Below is a small trained network, with its code and all its weights. Each question gives an input and a target symbol and asks what happens when units are switched off, that is, made to give their printed mean instead of their output.

import numpy as np


def w(rows, s, z=0):
    codes = np.array(rows[::2]) - 128.0
    scale = np.full(codes.shape[1], s)
    scale[-1] = z or s
    return codes * scale


def f(y):
    return np.maximum(y, 0)


def softmax(a):
    e = np.exp(a - a.max(-1, keepdims=True))
    return e / e.sum(-1, keepdims=True)


def log_softmax(a):
    a = a - a.max(-1, keepdims=True)
    return a - np.log(np.exp(a).sum(-1, keepdims=True))


def net(x, mask):
    ids = ['ΓΦβεζημσψω'.index(c) for c in x.split()]
    T = len(ids)
    res = E[ids] + P[:T]
    u = 0
    for l in range(2):
        r = res
        for j in range(3):
            rows = slice(2 * j, 2 * j + 2)
            q, k, v = (r @ M[l][rows].T for M in (Q, K, V))
            z = softmax(np.where(np.tri(T) > 0, q @ k.T / 2**0.5, -1e9)) @ v
            o = O[l][rows]
            res = res + np.where(mask[u + j], z, o[:, -1]) @ o[:, :-1]
        u += 3
        y = f(res @ A[l][:, :-1].T + A[l][:, -1])
        res = res + np.where(mask[u : u + 8], y, B[l][:, -1]) @ B[l][:, :-1]
        u += 8
    return log_softmax(res[-1] @ U[:, :-1].T + U[:, -1])


Q, K, V, O, A, B = {}, {}, {}, {}, {}, {}
E = w([
[98,59,88,55,86,180,47,212,98,158,134,142],'Γ',
[37,222,21,96,73,146,138,58,138,147,200,191],'Φ',
[59,133,148,126,178,114,92,203,121,185,73,145],'β',
[150,146,69,143,156,141,112,158,57,103,123,80],'ε',
[148,78,14,67,43,88,181,160,151,178,157,98],'ζ',
[70,102,127,91,232,46,165,141,165,190,97,118],'η',
[77,87,23,214,133,233,164,89,130,184,57,173],'μ',
[150,150,51,8,221,79,87,112,171,125,196,184],'σ',
[58,41,101,182,139,53,67,97,107,182,138,43],'ψ',
[163,75,178,126,168,140,147,116,93,124,215,172],'ω',
],0.018)
P = w([
[110,23,124,42,142,38,192,226,66,100,2,22],'0',
[87,107,142,94,109,114,136,190,147,31,103,7],'1',
[87,104,160,97,69,88,128,146,170,60,94,73],'2',
[110,125,164,113,59,115,144,138,167,94,101,90],'3',
[123,138,184,124,51,156,158,153,165,136,119,89],'4',
[137,127,186,120,49,175,144,146,169,174,111,114],'5',
[130,151,189,125,54,182,119,136,182,163,134,133],'6',
[141,167,170,135,28,156,136,108,202,201,116,204],'7',
[177,172,175,113,72,218,98,144,173,224,134,210],'8',
],0.0072)
Q[0] = w([
[155,95,12,178,128,162,181,171,123,79,101,125],'0.h0',
[81,91,18,141,193,109,176,104,163,146,189,145],'0.h0',
[140,128,3,173,172,38,74,71,77,30,33,110],'0.h1',
[181,106,139,85,205,22,166,150,123,86,132,155],'0.h1',
[48,140,123,145,184,34,210,177,163,61,117,153],'0.h2',
[172,137,87,185,105,44,94,70,91,173,76,2],'0.h2',
],0.0057)
K[0] = w([
[127,75,76,170,105,113,146,141,138,93,134,136],'0.h0',
[149,145,126,113,172,154,229,74,168,127,149,131],'0.h0',
[91,96,36,85,169,117,135,102,57,166,101,141],'0.h1',
[130,110,88,120,168,79,129,184,140,107,150,144],'0.h1',
[72,118,135,156,193,100,197,140,138,111,88,104],'0.h2',
[93,121,150,102,72,104,190,110,2,161,127,150],'0.h2',
],0.0087)
V[0] = w([
[121,194,196,188,138,103,53,186,177,184,131,91],'0.h0',
[73,195,134,189,181,87,255,111,71,97,111,143],'0.h0',
[139,171,122,68,193,87,126,128,223,92,109,183],'0.h1',
[87,196,177,140,24,50,68,136,73,126,127,115],'0.h1',
[151,156,151,147,180,165,145,200,100,57,93,128],'0.h2',
[136,165,80,151,91,102,175,189,104,182,206,150],'0.h2',
],0.0054)
O[0] = w([
[141,3,129,246,148,34,181,178,177,203,169,223,4],'0.h0',
[19,27,131,62,223,89,71,178,27,188,151,121,23],'0.h0',
[118,61,180,200,142,225,170,152,205,160,118,25,228],'0.h1',
[187,190,35,167,103,78,221,199,141,124,140,192,49],'0.h1',
[141,116,146,96,132,87,151,162,8,236,154,107,22],'0.h2',
[178,236,106,116,42,93,225,137,107,151,165,233,162],'0.h2',
],0.0064,0.0025)
A[0] = w([
[160,114,83,254,111,129,131,108,70,97,84,80,161],'0.n0',
[198,103,115,100,134,81,168,134,136,186,158,120,143],'0.n1',
[198,129,140,133,140,78,46,80,48,125,128,96,71],'0.n2',
[93,74,178,180,161,118,130,152,134,158,178,189,4],'0.n3',
[218,122,204,106,104,164,128,100,172,139,157,149,123],'0.n4',
[175,147,181,168,144,178,71,99,89,162,198,92,160],'0.n5',
[118,110,131,194,179,167,114,166,110,167,78,147,57],'0.n6',
[157,178,88,104,165,23,70,134,103,98,131,112,161],'0.n7',
],0.0094,0.0029)
B[0] = w([
[134,122,50,194,192,154,123,103,202,155,196,172,213],'0.n0',
[137,156,146,72,174,163,121,128,136,2,99,68,195],'0.n1',
[142,207,162,208,99,157,159,90,127,142,191,217,173],'0.n2',
[165,185,149,97,66,162,113,76,162,163,192,232,201],'0.n3',
[129,236,82,156,91,96,126,131,123,71,219,175,253],'0.n4',
[75,112,136,156,105,96,93,91,131,99,87,138,179],'0.n5',
[160,191,127,156,83,128,67,103,165,109,126,111,238],'0.n6',
[204,83,194,117,151,141,171,172,118,156,148,82,226],'0.n7',
],0.0089,0.0044)
Q[1] = w([
[210,153,117,82,253,89,160,39,142,155,170,47],'1.h0',
[125,190,221,153,210,119,12,175,175,150,79,131],'1.h0',
[242,92,143,211,156,105,102,120,124,206,120,116],'1.h1',
[206,145,127,189,86,82,101,146,98,140,117,140],'1.h1',
[65,157,118,157,129,79,182,93,134,17,190,100],'1.h2',
[64,141,93,168,54,119,112,132,44,124,121,173],'1.h2',
],0.0067)
K[1] = w([
[160,175,109,77,219,74,205,39,182,167,171,82],'1.h0',
[91,194,217,164,212,119,113,174,144,127,53,166],'1.h0',
[158,98,187,133,104,123,134,161,138,192,105,102],'1.h1',
[135,115,106,151,60,123,95,212,111,155,122,146],'1.h1',
[182,155,98,63,122,131,134,46,105,94,189,113],'1.h2',
[135,137,97,188,2,180,92,113,68,116,146,167],'1.h2',
],0.0069)
V[1] = w([
[202,45,152,96,216,76,126,108,159,165,143,96],'1.h0',
[191,181,77,166,123,98,57,86,179,155,196,196],'1.h0',
[125,84,94,140,78,122,143,122,113,79,101,135],'1.h1',
[138,236,138,138,101,81,85,159,138,156,29,165],'1.h1',
[2,130,190,130,46,146,99,102,191,191,81,203],'1.h2',
[136,168,146,80,145,162,125,76,142,188,178,113],'1.h2',
],0.0059)
O[1] = w([
[185,162,77,186,2,105,192,182,125,67,129,172,69],'1.h0',
[138,130,163,104,168,137,215,150,104,121,26,125,248],'1.h0',
[220,133,123,97,172,107,113,116,207,130,103,147,76],'1.h1',
[130,32,93,142,82,173,144,116,137,110,211,98,131],'1.h1',
[155,187,86,146,121,96,174,147,152,30,142,71,133],'1.h2',
[89,79,125,120,149,142,107,122,119,191,103,96,254],'1.h2',
],0.0088,0.0053)
A[1] = w([
[151,117,147,155,148,148,182,107,150,99,254,132,94],'1.n0',
[229,126,179,81,168,23,139,149,114,72,195,90,64],'1.n1',
[104,99,113,122,159,135,129,153,94,168,92,73,214],'1.n2',
[147,124,112,150,162,129,68,71,163,110,93,152,2],'1.n3',
[143,129,188,43,96,103,137,157,145,163,102,162,183],'1.n4',
[43,81,82,113,180,113,181,121,19,130,82,123,112],'1.n5',
[105,29,187,74,165,115,151,219,125,103,35,55,134],'1.n6',
[69,136,124,41,141,140,66,117,124,130,112,136,93],'1.n7',
],0.0071,0.0039)
B[1] = w([
[108,113,139,125,195,121,162,114,81,173,140,63,174],'1.n0',
[121,83,67,120,180,69,53,139,50,124,43,134,147],'1.n1',
[124,132,48,104,91,94,107,110,108,113,58,146,194],'1.n2',
[204,100,106,149,125,196,93,184,28,93,167,142,156],'1.n3',
[49,120,126,130,174,172,125,162,121,38,196,146,215],'1.n4',
[86,130,166,197,66,144,132,149,139,172,173,138,169],'1.n5',
[146,88,104,29,255,38,119,133,20,168,59,149,173],'1.n6',
[153,145,94,178,132,60,199,105,163,126,215,179,255],'1.n7',
],0.0097,0.0074)
U = w([
[123,79,46,40,222,97,50,215,137,160,61,88,228],'Γ',
[111,161,149,161,87,170,112,209,254,92,222,136,198],'Φ',
[161,94,134,101,95,154,86,127,105,171,116,172,115],'β',
[174,110,124,129,136,126,93,121,130,140,115,135,72],'ε',
[211,90,135,102,135,145,55,101,160,178,130,136,107],'ζ',
[225,90,110,140,173,122,106,120,158,146,125,127,61],'η',
[212,98,100,174,144,77,135,141,148,119,105,190,91],'μ',
[145,41,106,145,170,155,129,150,143,117,146,92,4],'σ',
[122,62,67,166,135,194,48,87,130,74,73,172,93],'ψ',
[164,103,196,128,131,121,85,41,65,54,126,114,173],'ω',
],0.0062,0.0043)

Each question gives the input, a string of symbols that net reads in full, and the target symbol t.
The units are the heads (2 rows each of Q, K, V and O) and the neurons (one row each of A and B). Each row of codes is followed by its name. A weight is (code - 128) times the scale printed after its matrix; where a second scale follows, it is the last column's (O, A, B and U).
mask holds one flag per unit, layer by layer, with each layer's heads first. A switched-off unit (its flag False) gives its mean, the last column of its rows in O or B, instead of its output. The means were averaged over made-up inputs and are rounded, as every weight is.
A unit's drop is (log p(t) with every unit on - log p(t) with that unit switched off) / (log p(t) with every unit on - log p(t) with every unit switched off).
The circuit of an input: a set's keep is (log p(t) with only the set's units on - log p(t) with every unit switched off) / (log p(t) with every unit on - log p(t) with every unit switched off). Starting from the 12 units with the biggest drops (on a tie, the unit counted first), units are removed one at a time, each time the one whose removal leaves the highest keep (on an exact tie, the one counted first), for as long as the keep stays at least 0.8.
circuit, biggest first: the units of the circuit, biggest drop first
unit that matters most: the unit with the biggest drop
k most important neurons: the k neurons with the biggest drops, biggest first
k most important neurons of layer l: the k neurons of layer l with the biggest drops, biggest first
heads that matter: for each layer, one digit per head in row order, 1 if its drop is at least 0.15 and else 0, layers parted by /
drop when u is switched off: that unit's drop, to one decimal
input η ζ ψ μ ζ Φ η σ, target Γ: circuit, biggest first	1.n1, 0.n7
input μ β Φ σ ψ σ, target Φ: unit that matters most	1.h2
input β μ ψ, target σ: 2 most important neurons of layer 0	0.n2, 0.n0
input η σ β Φ β, target Φ: heads that matter	100 / 001
input μ μ σ ε, target ω: circuit, biggest first	0.n2, 0.h1, 0.h0
input η ψ ψ, target Φ: circuit, biggest first	1.h0, 1.n6
input ω Φ β σ β ψ, target σ: 2 most important neurons of layer 0	0.n0, 0.n6
input η ε ε, target Φ: 2 most important neurons of layer 0	0.n0, 0.n4
input μ Γ ψ, target ω: circuit, biggest first	0.n2, 0.h1
input σ η β η η β Φ ω, target ω: heads that matter	000 / 001
input σ ζ Γ ω μ η μ β, target Γ: 2 most important neurons	1.n6, 1.n7
input η ψ β β Φ ζ ε, target σ: heads that matter	110 / 010
input ψ β η σ Φ Φ η, target Φ: heads that matter	010 / 100
input Γ σ σ σ ε, target ψ: 4 most important neurons of layer 0	0.n5, 0.n0, 0.n4, 0.n7
input μ μ β σ ψ β, target Φ: heads that matter	100 / 000
input β β η μ ψ ζ, target Γ: unit that matters most	0.n3
input Γ ω η ζ Γ, target Φ: circuit, biggest first	0.n4, 0.h0
input ψ σ ψ, target μ: heads that matter	010 / 110
input β σ Γ ε, target σ: 4 most important neurons	0.n0, 1.n0, 0.n6, 0.n3
input β σ ζ μ μ ω, target ω: unit that matters most	0.n5
input Γ Φ η μ Φ ω μ Γ σ, target Γ: 2 most important neurons of layer 0	0.n7, 0.n2
input σ σ ε ε, target ψ: 2 most important neurons of layer 0	0.n0, 0.n5
input μ σ ε Γ σ μ μ β, target Γ: 3 most important neurons	1.n6, 1.n7, 0.n0
input σ η ψ, target ψ: drop when 1.h2 is switched off	0.4
input β σ σ Γ σ Γ σ ζ Γ, target Φ: drop when 1.n6 is switched off	0.2
input η β η ζ β η ψ η, target Φ: drop when 1.n6 is switched off	0.1
input ω σ η Φ ζ, target Γ: drop when 0.n1 is switched off	0.1
input ε Φ ψ, target β: most important neuron of layer 1	1.n5
